[ 3  6 -1  7 -3 -2 -6 -1  2  4  4  8  0 -8  5  3  1  3 -1 -7 -1 -1 -6 -1
  1 -2 -1  0 -2  2 -2 -3  2  2 -6 -3 -1  1  1 -2  2 -1  9  0 -4  1  0  8
  0  6 -4  3] : Z933 > W
[ -2   1   4  28  -5 -11  -2   7  -3   0   2   3 -12  -2 -16  -2  -7   4
  -1   3  -4   0  15  -1  -4  -3   0  -1   0   2  -7   0   1   0  -1   4
   8   6  -1   4 -10  -5  26  -1  -2  -2  -6  19  -6  -2   5   1] : Z592 > Y
[ -3   1  -4 -16   3   4  -3   3   5   2   3  -3  11   1   8   0   5   6
   0   0   2   4 -12   3  -7   4  -3   0  -1  -7  13   1   5  11  19  -3
   5  -4  -1   0  -6   0   9  -2   3   4  -1  -6  -2  -8  -3  -2] : Z973 > H
[  2  -1  -4 -33   1  22   3  -1   3   3   2  -3   5  -3   5   3   0  -3
  -2  -1   1   2 -17   4   1  -1  -2   0   0  -5   7  -4  -5  -1   4  -3
  -5  -5   0  -2  -2   2  -3  -2   3   1  -4  -7   1   2   0   6] : Z973 > H
[  1  -3   1 -33  -1  32  -5  -2   3   5   3  -8  -3  -3  -6  -3   0   2
  -3  13   1   1  -4   6   5  -1  -2  -2   3   2   5   4   4  -1   6   1
   1  -1  -3   1 -12   0  19  -2   3   1   4 -10  -2  -3  -5   1] : Z997 > S
[  3   2   0 -12  -1  16  -4  -1   2   6   4  11   2  -2  -2   0   2  12
   1 -11   0  -5  -5  -1   2   1   4   0  -1   2   3   0   5  -1   0   0
   2   0  -2   4  -5  -2  17   0  -4   0   0   6  -2   2  -7   2] : Z933 > W
[  0 -11  -3 -45   2  49   3   9   1   3  -4 -10  -8  -1  -4  -1   1   2
   1   8   2  -3  -6   5   3   7   2  -8   1   6   7   0   5  -9  10   7
   0  -2  -7  -2 -12  -1  25   1   4   6   4   0   1   5  -2  -1] : Z997 > S
[ -5  -9   3 -36   6  49   6   5  -3   5  -7  -7  -1   2 -11  -2  -6  10
   1  -9  -1   0  -3   3   3   2  -2  -6  -1   3   5  22   4  -3   7   8
  -3  -6   6   2  -8  -1   6   1  -6   8  19 -11  -2   4  -5   1] : Z997 > S
[  3   5   8  -3  -7  -3  -6  -7   0  -2   5   5   6   0   5   1   2   6
   1 -10  -4   0 -11  -3  -3  -7   0   0  -2   1  -1  -1  -4   2 -11  -2
   1  -4  -2   4  -8   5  -1   0  -6   1   3  10   3   6  -2  -2] : Z933 > W
[ -1  -4  -1 -15   1  17   3  -1   2   1  -2   0   4   1   5   1  -2   1
  -1  -5   6  -1  -8   2   7   2  -1  -1  -2  -1   8   3   1  -1   3   2
  -2   0   1  -8   6  -3  -5   3   4   3  -1 -10  -1   6  -2   2] : Z973 > H
[  4  -1   0 -29  -3  19   1  -1   0   2   1  -1   6  -3   6   2   0  -2
   3   0   3   1 -16   4   3   0  -2  -2  -1   0   8   3   6   4   1  -4
  -5  -5  -2  -2  -4   2   6   0   4   1  -6 -14  -1   1  -4  -5] : Z973 > Z
[ -4   6   2   3  -1  -6   1  -7  -4   5   2   8  10   2   1   5   0   8
   2 -23  -3   3  -2  -5  -5   0  -1   1  -1  -1  -5  -1   1   1  -4   1
  -4   2   2  -1 -15   0  12   0  -5  -1   3   9  -2   0  -5   1] : Z933 > K
[ -7   0  10  22   4 -13   3  -6  -4   3   1   1  -9   3  -3   5  -5  -5
  -1   3   1   3  12 -11  -1  -2  -3   6   1  -4  -7   1  -6  -1  -7   3
   5   7  -4   2  -8   0   2   1   3   0  -1  10  -3  -4   4  -1] : Z592 > L
[-11  -6   2  18   2  10   0   0   3  -1   4  -8 -10   3  -3  -1  -2   4
  -1  -7  -1   0  14  -3  -3  -1  -2  -5  -1   4  -7   3  -2  -5  -1   3
   2  -3   2  -2   0  -1   7  -1   2   4  -1  11   0  -1  -2   2] : Z592 > L
[  0  13   2   3 -15   0  -4  -1  -2   1   0   7  -1   0   3   2  -1   5
 -12 -17  12   1  -6  -2  -1   4   1  -3   0   3   3   0   0   3  -1  -5
   1   1   0   3  -5  -3  23   0  -2   1  -6   4  -2   4 -12   3] : Z933 > W
[ -6   7   4  27  -1 -13  -2   7  -5   0   0   3 -14   1  -9   2  -2   1
   0   4   0  -1  23   4  -1  -4   0   1   0  -4  -8  -3   4   2  -7   1
  10   8  -2  -3 -16  -8  31   2  -8   2  -3  31   0  -4  -2  14] : Z592 > Y
[  3  14   1 -23   2  40   1   8  -4   0  11  -8  -6   0  -3   1   5   7
   0   2   0   7  -2  10   3  -2  -5  -5   4   7   9   0   5   1  12   3
  -2  -5  -3  -6 -17   0  34  -1   2   5   0   5   0   2  -7  -6] : Z997 > Q

[ -4 -10  26   1   1   1  -5   2  -4   2  -4   2  13   7  -6   6   8  -4
   2  -5   1   8  -1   2   8   6  14  -1 -11  -4 -11   0 -25  -5  16  -1
   4  -3  -5   1  -8  -7  -6   1   4  35  -1   5   9   2   2 -14] : P > [47]
[  1  -5  34  -1   2   1  -5   4   4  -2  -6   3  12   1  -3   8  -5  -4
 -18  -4   4   9   0  11   8  -2  10  -6  -1 -12  -7   7 -20  -4  12  -3
   2   1  -7  -5  -5  -4   1   1   5  17   0   9   2  -1   7 -12] : T > [19]
[ -5 -11  42   2   0   0  -9   7  -4   1  -3   4  15   9  -9  12   7  -7
  -5  -4  -4  13  -3   7  14   9  19  -6 -12  -9 -16   8 -31  -7  19   0
  -1  -5  -9   2 -12 -11  -4   0  10  50   2   5   2   1   5 -19] : P > [46]
[ -4  -7  34   1  -2   0  -6   8  -3  -2   0   5  14   7  -3   7   8  -3
  -5   2  -7  12  -1   3   8   6  11 -10  -7  -6 -11   4 -19  -4   8  -2
  -9  -2  -9   1  -6  -9  -4   0  11  47   1   4   2   3   4 -14] : P > [27]
[ -4  -9  41   1   0  -1  -9  10  -1   1  -3   6  19  11  -9   9   7  -6
  -4  -6  -3  10  -1   7  12   8  15  -9 -10  -5 -13   7 -29  -5  18  -2
  -4  -2 -10   0 -10  -1  -3  -1   3  50   2   4   0   2   4 -16] : P > [47]
[ -2  -8  20   1  -4  -1  -1   6  -5   3   1   0   7  11  -3   4   6  -4
  -1  -8   4   2  -1   1   7  -3   8  -1  -5  -5  -9   0 -22  -3  22   2
   3  -3  -6   4  -8  -3  -4   0   5  40   2   0   1  -1   2 -16] : P > [46]
[ -1  -5  29   0   4  -2  -3   4   2  -1  -1  -1  10   2  -5   8  -5  -4
 -12  -8   7   5   0  11   7  -6  13  -4  -3  -7  -7   7 -23  -7  13  -2
   8   3  -6  -2  -3   0   1   1   6   7  -1   5   3   1   6 -12] : T > [48]
[ -4  -9  23   2  -7   0  -4   1  -4   5  -1   0  11   5  -5   7   7  -4
   0  -5  -2   5  -2   3   8   0  13   1  -7  -3 -11   1 -20  -4  12   1
   4  -3  -4   1  -6  -7  -8   2   7  33   1  -1   2   2  -2 -13] : P > [46]
[  0  -5  21   0  -3   0   0   2   1  -1  -3  -3   2  -1   0   4  -6  -8
 -10  -3   2  -2   2   2   4 -15   7  -1   0  -6  -5   5 -15  -3  12   2
  -1   1  -2  -2  -1  -1   2   1   5   6   4  -4   1  -5   6 -14] : E > [52]
[ -3  -8  25   0   3   1  -5   7  -2   3  -2   4  13   7  -3   6   8  -5
  -1  -7  -3   7  -1   0   9   4   9  -5 -10  -5 -10  -1 -24  -5  16   0
   2  -2  -7   5 -13  -5  -4  -1   5  50   1   4   3   4   2 -17] : P > [47]
[ -3  -7  20  -1  -4   0  -1   4  -3   2   1   1   8   6  -5   7   6  -2
   4  -2  -1   9  -2   2   6   3  21  -5  -8  -5 -10   3 -14  -5   7   4
  -1  -2  -5   1  -4  -7  -4   1   7  33  -1   2  -1   2   1  -9] : P > [46]
[ -2  -9  22   1  -1  -1  -6   3  -2   1  -2   1  12   7  -5   8   5  -4
  -1  -6   0   7  -1   3   7   5   9  -4  -8  -6 -10   1 -21  -4  14   2
   1  -2  -7   0  -8  -6  -4   0   4  39   2   2   1  -1   2 -13] : P > [46]
[  1  -5  21   0   3   1  -2   3  -1   1  -2  -2   4   0   0   6  -5  -4
 -12  -5   3   4   2   6   5  -6   8  -4  -4  -5  -5   5 -14  -3  10  -1
   7   1  -5  -3  -4   1   0   0   4  10  -1   4  -1   0   5 -12] : T > [48]
[  0  -3  32   1   0  -3   0   4   0   9  -2  -4   5   1   0   4  -9  -4
 -13 -11   6  -2   1   6   5 -19  11  -2  -3  -7  -5   5 -19  -4  22   2
   4   2  -3  -1  -4   1   1   1   3   6  -1  -1  -4  -1   7 -17] : E > [23]
[ -1  -3  32  -2   2  -1  -6   4   1  -3  -5   0   8   2  -1   7  -7  -4
 -19   0  13   4   4   8   5  -8   9  -2  -1  -7  -4  10 -20  -5   7   0
   0   3  -7  -2  -6  -3   3   0   5   8   1   7   0   0   7 -13] : T > [48]
[ -6  -8  45   0   4   2 -11  10   2  -3  -7   6  18   9  -7  10   7  -5
 -10   6  -8  17   0   8  13  11  14 -12 -15 -10 -12  11 -13  -5   1  -3
 -13  -2 -13   1  -7 -13  -3   3   8  50  -1   9  -1   2   6 -16] : U > [29]
[ -3  -6  -7   0  -4  -2   5  -5  -7   6   3  -5  -1   1  -1  -1   5  -3
  13 -15   8  -6  -2  -8   2  -9   4   8  -6   1  -8 -10 -10  -2  26   3
  11  -2   3   3  -4  -4  -5   1   3  13   0  -7   0  -3  -1  -8] : P > [46]
[ -4  -7  18   1  -3  -1  -3   2  -3   4  -1   5  10   7  -6   3  11  -5
   3  -8  -1   3  -2   1   7   6   7  -3  -7  -2 -10  -2 -17  -3  16   0
  -1  -3  -6   3  -9  -4  -5  -1   3  44   3   2   0   1   2  -9] : P > [47]
[ -1  -5  36   1   0  -2  -2   4   1  -1  -3  -1   8   2  -2   7  -7  -5
 -19   1   3   7   4   8   7 -14  14  -6  -5 -10  -4  11 -19  -4   6   0
  -4   1  -8   0  -5  -2   4   1   8  17   1  -1   0   0   7 -21] : E > [23]
[  0  -5 -23   1  -8   0   7  -5  -6   7   6  -2  -4  -1   6  -5   4   0
  11 -18   6 -15   2 -12  -2 -11  -4  10  -3   5   0 -13  -5   2  29   3
  12  -7   6   5  -4   8  -8  -1  -2  14   0  -9   1  -1  -5  -4] : P > [46]
[ -1  -4  34  -1   3   2  -7   6   2  -1  -7   6  15   6  -5   5   3  -2
  -8   1  -6  11   2   5   6   9   8 -12  -6  -6  -2   7 -16  -4   2  -2
 -10  -3  -9   0  -9  -7   2  18   3  42   3   8  -1   1   5 -10] : U > [45]
[  1  -3  25   1   3   0  -2   0   0   0  -3   1   7   2  -2   3  -6  -3
 -16  -5   2   2   2   8   6  -5   5  -5  -2  -5  -3   5 -15  -3  11  -1
   2  -1  -5  -1  -5   5   3   0   1  13   0   7   0   1   6 -12] : T > [19]
[ -1  -7  31   2  -3   0  -1   3   2  -1  -3   2   1   1   1   6  -7  -2
 -18  -1   1   2   1   6   6 -19   9  -8  -3  -9  -2   8 -15  -6   8   0
  -6   0  -8   0  -5  -1   3  -1   4  16  -1   1  -2   0  10 -17] : E > [23]
[  1  -5 -10   1  -6   0   2  -3  -4   5   1   2   1   2  -1  -5   6  -2
   6 -11   2  -4   2  -6   3   1  -2   3  -4   4   0 -10  -5   1  19   1
   6  -7   2   3  -7   4  -5  -1  -1  29   0   1  -2   1 -13  -2] : P > [47]
[ -1  -5  46   0   6   2  -8   4   5  -1  -8   5  16   5  -3   6  -7  -3
 -23  -1   0  13   2  14  11   1  13 -10  -5 -12  -6  11 -23  -6  10  -2
  -2   3  -9   0  -7  -2   2   2  -1  28   1  11  -3   1   7 -14] : T > [19]
[  0  -3  31   0   6  -1  -3   3   5  -6  -3   0   7   3  -2  15  -6  -2
 -23   2   2  10   1  12   8  -1  14  -4  -2  -8  -2  10 -14  -5   0  -1
   7   2  -6  -4  -5   2   3   2   3   5   0  13  -2   4   5 -10] : T > [32]
[  1  -5  19   0  -1   0  -1  -1   1   4  -3  -2   6   0  -1   0  -8  -3
 -13 -14   9   0   2   5   6 -11   8   2   1  -6  -3   3 -19  -3  22   3
  13   1  -2  -2  -5   4  -1   0   5   0  -2   3  -1  -1   5 -13] : T > [19]
